Below are the code and all the weights of a small trained network. Each question names an input and a target symbol and asks about switching units off, where a switched-off unit gives its printed mean instead of its output.

import numpy as np


def w(rows, s, z=0):
    codes = np.array(rows[::2]) - 128.0
    scale = np.full(codes.shape[1], s)
    scale[-1] = z or s
    return codes * scale


def norm(h):
    return h / np.sqrt((h * h).mean(-1, keepdims=True) + 1e-5)


def f(y):
    return y / 2 * (1 + np.tanh(0.7978845608 * (y + 0.044715 * y**3)))


def softmax(a):
    e = np.exp(a - a.max(-1, keepdims=True))
    return e / e.sum(-1, keepdims=True)


def log_softmax(a):
    a = a - a.max(-1, keepdims=True)
    return a - np.log(np.exp(a).sum(-1, keepdims=True))


def net(x, mask):
    ids = ['ΘΛΞΠΨαβδεζημστφω'.index(c) for c in x.split()]
    T = len(ids)
    res = E[ids] + P[:T]
    u = 0
    for l in range(2):
        r = norm(res)
        for j in range(2):
            rows = slice(4 * j, 4 * j + 4)
            q, k, v = (r @ M[l][rows].T for M in (Q, K, V))
            z = softmax(np.where(np.tri(T) > 0, q @ k.T / 4**0.5, -1e9)) @ v
            o = O[l][rows]
            res = res + np.where(mask[u + j], z, o[:, -1]) @ o[:, :-1]
        u += 2
        y = f(norm(res) @ A[l][:, :-1].T + A[l][:, -1])
        res = res + np.where(mask[u : u + 8], y, B[l][:, -1]) @ B[l][:, :-1]
        u += 8
    return log_softmax(norm(res)[-1] @ U[:, :-1].T + U[:, -1])


Q, K, V, O, A, B = {}, {}, {}, {}, {}, {}
E = w([
[122,160,149,153,125,151,133,117,152,96],'Θ',
[128,156,131,103,111,121,92,134,122,122],'Λ',
[88,160,106,67,115,140,108,132,3,93],'Ξ',
[136,122,151,116,175,143,125,161,126,107],'Π',
[136,102,129,127,126,117,117,140,137,72],'Ψ',
[139,140,115,121,95,118,165,120,93,143],'α',
[119,170,119,118,119,132,100,140,137,124],'β',
[141,161,139,100,98,139,107,138,134,132],'δ',
[63,156,158,140,72,134,101,177,89,171],'ε',
[142,122,112,86,133,145,99,86,144,97],'ζ',
[172,158,103,141,150,123,116,103,130,124],'η',
[179,139,110,95,116,114,119,147,126,131],'μ',
[163,148,105,154,107,106,139,158,130,133],'σ',
[138,164,116,91,133,97,161,121,129,114],'τ',
[141,128,173,99,105,153,159,122,145,118],'φ',
[92,139,89,127,148,142,107,128,149,155],'ω',
],0.042)
P = w([
[119,189,60,136,118,245,134,182,27,95],'0',
[105,195,108,150,109,188,104,178,63,56],'1',
[114,192,116,146,114,166,100,183,84,69],'2',
[115,183,125,140,123,154,93,184,107,77],'3',
[122,174,131,131,128,149,89,176,124,97],'4',
[123,163,145,129,130,137,88,165,138,110],'5',
[119,153,152,125,136,127,86,161,156,120],'6',
[118,147,162,128,141,115,89,146,166,137],'7',
[118,141,174,132,142,104,87,137,178,150],'8',
[111,133,182,131,145,85,89,130,191,157],'9',
[111,124,197,133,150,69,89,120,208,166],'10',
[104,119,209,131,148,45,77,111,221,172],'11',
[95,116,222,144,155,32,76,103,238,181],'12',
],0.012)
Q[0] = w([
[168,211,127,172,121,108,74,124,150,109],'0.h1',
[189,99,96,116,169,118,102,131,98,126],'0.h1',
[85,122,140,144,152,139,125,92,148,57],'0.h1',
[130,43,107,166,122,153,154,84,67,123],'0.h1',
[248,253,128,149,118,48,86,164,175,117],'0.h2',
[163,152,110,147,103,126,123,123,122,175],'0.h2',
[122,176,153,102,138,98,158,116,115,141],'0.h2',
[148,105,90,117,112,100,196,138,105,149],'0.h2',
],0.016)
K[0] = w([
[165,95,120,107,141,68,144,138,220,172],'0.h1',
[111,122,137,144,111,89,123,165,131,128],'0.h1',
[111,134,184,98,161,110,102,145,175,127],'0.h1',
[127,159,107,112,135,190,137,173,58,79],'0.h1',
[116,90,156,112,145,55,160,100,251,194],'0.h2',
[133,123,114,109,147,131,174,132,113,180],'0.h2',
[100,87,157,129,134,164,127,87,142,191],'0.h2',
[101,115,98,121,109,176,168,152,85,124],'0.h2',
],0.017)
V[0] = w([
[162,161,103,156,115,60,165,134,129,135],'0.h1',
[188,106,133,102,91,150,120,54,104,111],'0.h1',
[122,131,113,105,37,86,122,146,191,147],'0.h1',
[190,92,171,93,155,134,147,179,108,179],'0.h1',
[112,167,149,67,107,151,215,102,150,96],'0.h2',
[101,142,146,106,170,134,128,81,74,146],'0.h2',
[130,164,115,119,153,44,122,159,46,113],'0.h2',
[67,128,11,106,117,83,130,92,143,154],'0.h2',
],0.011)
O[0] = w([
[177,184,85,137,152,189,193,83,84,162,111],'0.h1',
[237,129,193,110,107,88,137,195,128,134,105],'0.h1',
[157,158,74,115,65,255,126,177,109,129,66],'0.h1',
[127,152,213,124,123,118,122,54,78,85,99],'0.h1',
[132,148,111,148,121,36,236,116,192,145,199],'0.h2',
[65,109,151,72,148,74,164,148,113,145,97],'0.h2',
[164,78,167,107,128,108,105,59,93,236,252],'0.h2',
[213,105,42,49,141,84,158,200,103,82,12],'0.h2',
],0.0083,0.0032)
A[0] = w([
[162,54,173,196,145,156,162,153,49,3,50],'0.n1',
[109,130,74,243,48,161,95,142,66,203,126],'0.n2',
[163,121,106,78,34,12,230,95,121,251,4],'0.n3',
[151,49,222,217,152,82,165,176,132,162,100],'0.n4',
[85,118,81,125,177,188,58,109,157,137,137],'0.n5',
[91,181,146,104,55,149,88,205,140,123,197],'0.n6',
[162,75,202,89,168,193,157,158,202,107,190],'0.n7',
[96,107,144,244,76,129,130,162,172,65,235],'0.n8',
],0.0079,0.0038)
B[0] = w([
[164,79,114,121,128,78,113,112,120,186,152],'0.n1',
[112,99,125,29,168,123,161,126,138,137,171],'0.n2',
[149,205,161,113,156,4,157,111,128,138,211],'0.n3',
[117,92,90,107,141,169,150,98,126,116,187],'0.n4',
[123,111,134,116,125,125,126,147,167,166,223],'0.n5',
[163,97,133,148,127,131,157,135,129,144,232],'0.n6',
[163,99,113,122,142,163,129,128,128,109,254],'0.n7',
[124,133,87,127,87,132,164,105,113,159,234],'0.n8',
],0.017,0.0051)
Q[1] = w([
[153,91,101,169,108,124,133,71,36,150],'1.h1',
[169,86,208,102,102,119,175,79,221,36],'1.h1',
[143,140,210,178,154,206,180,120,81,183],'1.h1',
[87,110,141,108,240,188,142,178,157,128],'1.h1',
[10,128,142,121,131,171,160,173,21,101],'1.h2',
[123,208,34,72,10,163,130,90,110,137],'1.h2',
[152,232,154,144,142,85,135,134,74,129],'1.h2',
[130,66,120,187,107,147,68,104,111,138],'1.h2',
],0.013)
K[1] = w([
[144,101,62,148,123,140,99,41,10,155],'1.h1',
[207,21,209,146,120,115,189,147,157,68],'1.h1',
[149,187,168,148,102,255,112,85,92,104],'1.h1',
[105,116,168,168,202,219,119,193,161,121],'1.h1',
[8,128,148,122,100,115,107,192,18,100],'1.h2',
[149,146,92,97,89,248,176,224,92,176],'1.h2',
[162,235,134,126,116,115,156,161,41,131],'1.h2',
[122,98,147,201,120,176,40,106,143,116],'1.h2',
],0.012)
V[1] = w([
[175,70,123,159,101,94,229,183,116,95],'1.h1',
[128,121,170,90,83,139,141,18,140,154],'1.h1',
[149,115,148,122,181,138,119,132,114,2],'1.h1',
[111,216,161,174,95,128,84,112,197,70],'1.h1',
[104,161,202,91,120,132,127,149,128,149],'1.h2',
[178,208,146,174,222,157,151,195,173,121],'1.h2',
[178,199,160,107,76,84,92,121,200,113],'1.h2',
[35,112,193,58,144,131,123,126,118,34],'1.h2',
],0.0079)
O[1] = w([
[84,109,221,125,134,227,86,134,164,148,101],'1.h1',
[105,106,117,146,80,196,225,222,122,84,170],'1.h1',
[106,206,96,138,35,134,120,69,57,221,179],'1.h1',
[196,96,109,47,110,147,119,179,96,191,3],'1.h1',
[116,195,160,76,163,109,146,141,97,62,112],'1.h2',
[3,166,235,137,204,143,135,179,171,58,117],'1.h2',
[105,91,93,150,117,77,133,113,105,76,165],'1.h2',
[187,181,140,75,98,143,113,243,176,109,148],'1.h2',
],0.0074,0.0038)
A[1] = w([
[136,146,91,156,164,126,103,128,95,89,121],'1.n1',
[151,150,155,163,103,160,108,140,66,86,139],'1.n2',
[105,152,131,118,103,127,124,195,84,171,57],'1.n3',
[45,133,182,196,131,118,75,40,175,140,102],'1.n4',
[181,115,64,135,113,107,128,141,170,1,99],'1.n5',
[165,122,144,224,87,95,109,182,120,136,57],'1.n6',
[139,188,155,131,83,146,98,95,42,130,120],'1.n7',
[78,203,105,220,78,118,135,117,162,151,2],'1.n8',
],0.015,0.009)
B[1] = w([
[123,100,155,107,97,141,138,160,139,138,157],'1.n1',
[138,112,131,165,134,107,85,147,172,101,140],'1.n2',
[103,144,141,103,93,136,124,141,107,189,132],'1.n3',
[57,107,170,167,180,170,148,113,103,149,254],'1.n4',
[154,111,114,154,172,157,166,175,103,153,217],'1.n5',
[142,206,132,145,184,180,92,91,139,156,132],'1.n6',
[121,136,113,145,151,153,129,114,145,98,165],'1.n7',
[89,139,6,139,56,151,169,158,158,109,139],'1.n8',
],0.021,0.0075)
U = w([
[71,102,78,90,136,72,85,169,201,138,86],'Θ',
[110,142,171,99,61,116,128,191,103,224,65],'Λ',
[157,77,104,169,61,80,77,84,95,172,186],'Ξ',
[134,88,201,99,34,125,167,145,151,75,160],'Π',
[147,190,83,76,153,189,156,76,113,122,15],'Ψ',
[129,130,133,112,116,117,102,135,137,113,65],'α',
[150,60,160,52,135,107,93,120,108,84,94],'β',
[165,228,142,197,108,140,60,154,136,197,74],'δ',
[162,175,159,136,132,34,161,116,145,128,208],'ε',
[62,127,195,181,149,120,111,138,66,143,174],'ζ',
[150,146,125,177,112,102,68,128,150,21,188],'η',
[158,108,87,183,140,89,146,254,56,123,126],'μ',
[128,134,142,120,96,109,107,150,137,124,84],'σ',
[142,114,155,91,115,124,95,132,132,117,89],'τ',
[78,199,64,195,68,127,144,169,148,116,142],'φ',
[98,141,116,92,76,120,58,159,61,75,253],'ω',
],0.0078,0.0035)

Each question gives the input, a string of symbols that net reads in full, and the target symbol t.
The units are the heads (4 rows each of Q, K, V and O) and the neurons (one row each of A and B). Each row of codes is followed by its name. A weight is (code - 128) times the scale printed after its matrix; where a second scale follows, it is the last column's (O, A, B and U).
mask holds one flag per unit, layer by layer, with each layer's heads first. A switched-off unit (its flag False) gives its mean, the last column of its rows in O or B, instead of its output. The means were averaged over made-up inputs and are rounded, as every weight is.
A unit's drop is (log p(t) with every unit on - log p(t) with that unit switched off) / (log p(t) with every unit on - log p(t) with every unit switched off).
The circuit of an input: a set's keep is (log p(t) with only the set's units on - log p(t) with every unit switched off) / (log p(t) with every unit on - log p(t) with every unit switched off). Starting from the 12 units with the biggest drops (on a tie, the unit counted first), units are removed one at a time, each time the one whose removal leaves the highest keep (on an exact tie, the one counted first), for as long as the keep stays at least 0.8.
units of the circuit, in order: the units of the circuit, biggest drop first
top k neurons: the k neurons with the biggest drops, biggest first
which heads matter: for each layer, one digit per head in row order, 1 if its drop is at least 0.15 and else 0, layers parted by /
input β Ξ Λ β Θ Ξ Π Π Π ζ τ φ β, target φ: units of the circuit, in order : 1.n8
input τ Π Π τ β Π ω Ξ η μ Ψ, target Ξ: units of the circuit, in order : 1.h2, 0.n8, 0.h2
input Θ Π η Λ τ η ζ η δ Π Ψ Π, target Ξ: top 2 neurons : 0.n8, 0.n1
input Ψ φ ω Π Π ζ ζ τ σ Ξ η Π, target μ: which heads matter : 10 / 11
input Π Π β Λ Ψ Ξ Θ, target φ: which heads matter : 01 / 00
input Θ Π η τ Π Π Λ, target Λ: units of the circuit, in order : 0.h1, 1.n3, 0.n7
input ζ ζ ζ Λ, target δ: units of the circuit, in order : 0.h1, 1.n6
input ζ Ξ τ σ Λ, target ε: units of the circuit, in order : 0.h2, 0.n3
input Π τ ζ β Λ ζ Ψ ζ Π σ Π η, target Ψ: units of the circuit, in order : 0.h1, 0.n2
input σ ζ τ ε τ Π φ β τ, target φ: units of the circuit, in order : 0.h2, 1.n8
input η η σ Λ, target Ψ: units of the circuit, in order : 0.n2, 0.h1
input Π Π β, target Θ: units of the circuit, in order : 0.h1, 1.h1, 0.n5
input Π η Π Π Θ, target φ: which heads matter : 00 / 00
input Π η ζ Ξ η σ Ξ Π Π φ τ Π σ, target ε: units of the circuit, in order : 0.n3
input τ Π ζ ε Θ τ τ ζ μ Λ, target η: which heads matter : 10 / 00
input Π η Θ Ψ Π Π Ξ η Π Π δ, target Π: which heads matter : 11 / 11
input ζ τ μ η, target ε: units of the circuit, in order : 0.h2, 0.n3
input Π Λ Π Λ η φ τ Π ζ, target μ: units of the circuit, in order : 0.h2, 1.n5
input ω ω ε β Π ζ ζ τ σ ζ δ Π, target μ: which heads matter : 10 / 01
input Π Π Λ ζ Λ ζ Λ η δ, target ζ: which heads matter : 10 / 01
input Π Π τ Π σ ω, target Θ: top neuron : 0.n2
input Π Ψ Π Π η ζ δ φ τ Π β, target ε: top 2 neurons : 0.n3, 1.n4
input η τ Π Θ τ ζ ω Π μ Θ Π Λ, target Λ: top 2 neurons : 0.n6, 0.n7
input ζ σ Π β Ψ Λ η φ Π Ψ ζ Ψ, target μ: which heads matter : 10 / 10
input Π β Θ Π ζ, target μ: which heads matter : 11 / 00
input τ ζ σ η δ Π Π Π Π τ Π, target Ψ: which heads matter : 10 / 11
input Π μ η Π σ Λ ε ε μ Π σ ζ μ, target Ψ: units of the circuit, in order : 0.h1
input Π Λ β η φ Ψ Θ Π Π β σ β, target Ψ: which heads matter : 10 / 00
input ω η η ζ Π ζ Π Ψ, target Ξ: top 2 neurons : 0.n8, 0.n1
input Π η α Π Π Ξ Π δ, target Π: top 2 neurons : 0.n6, 0.n2
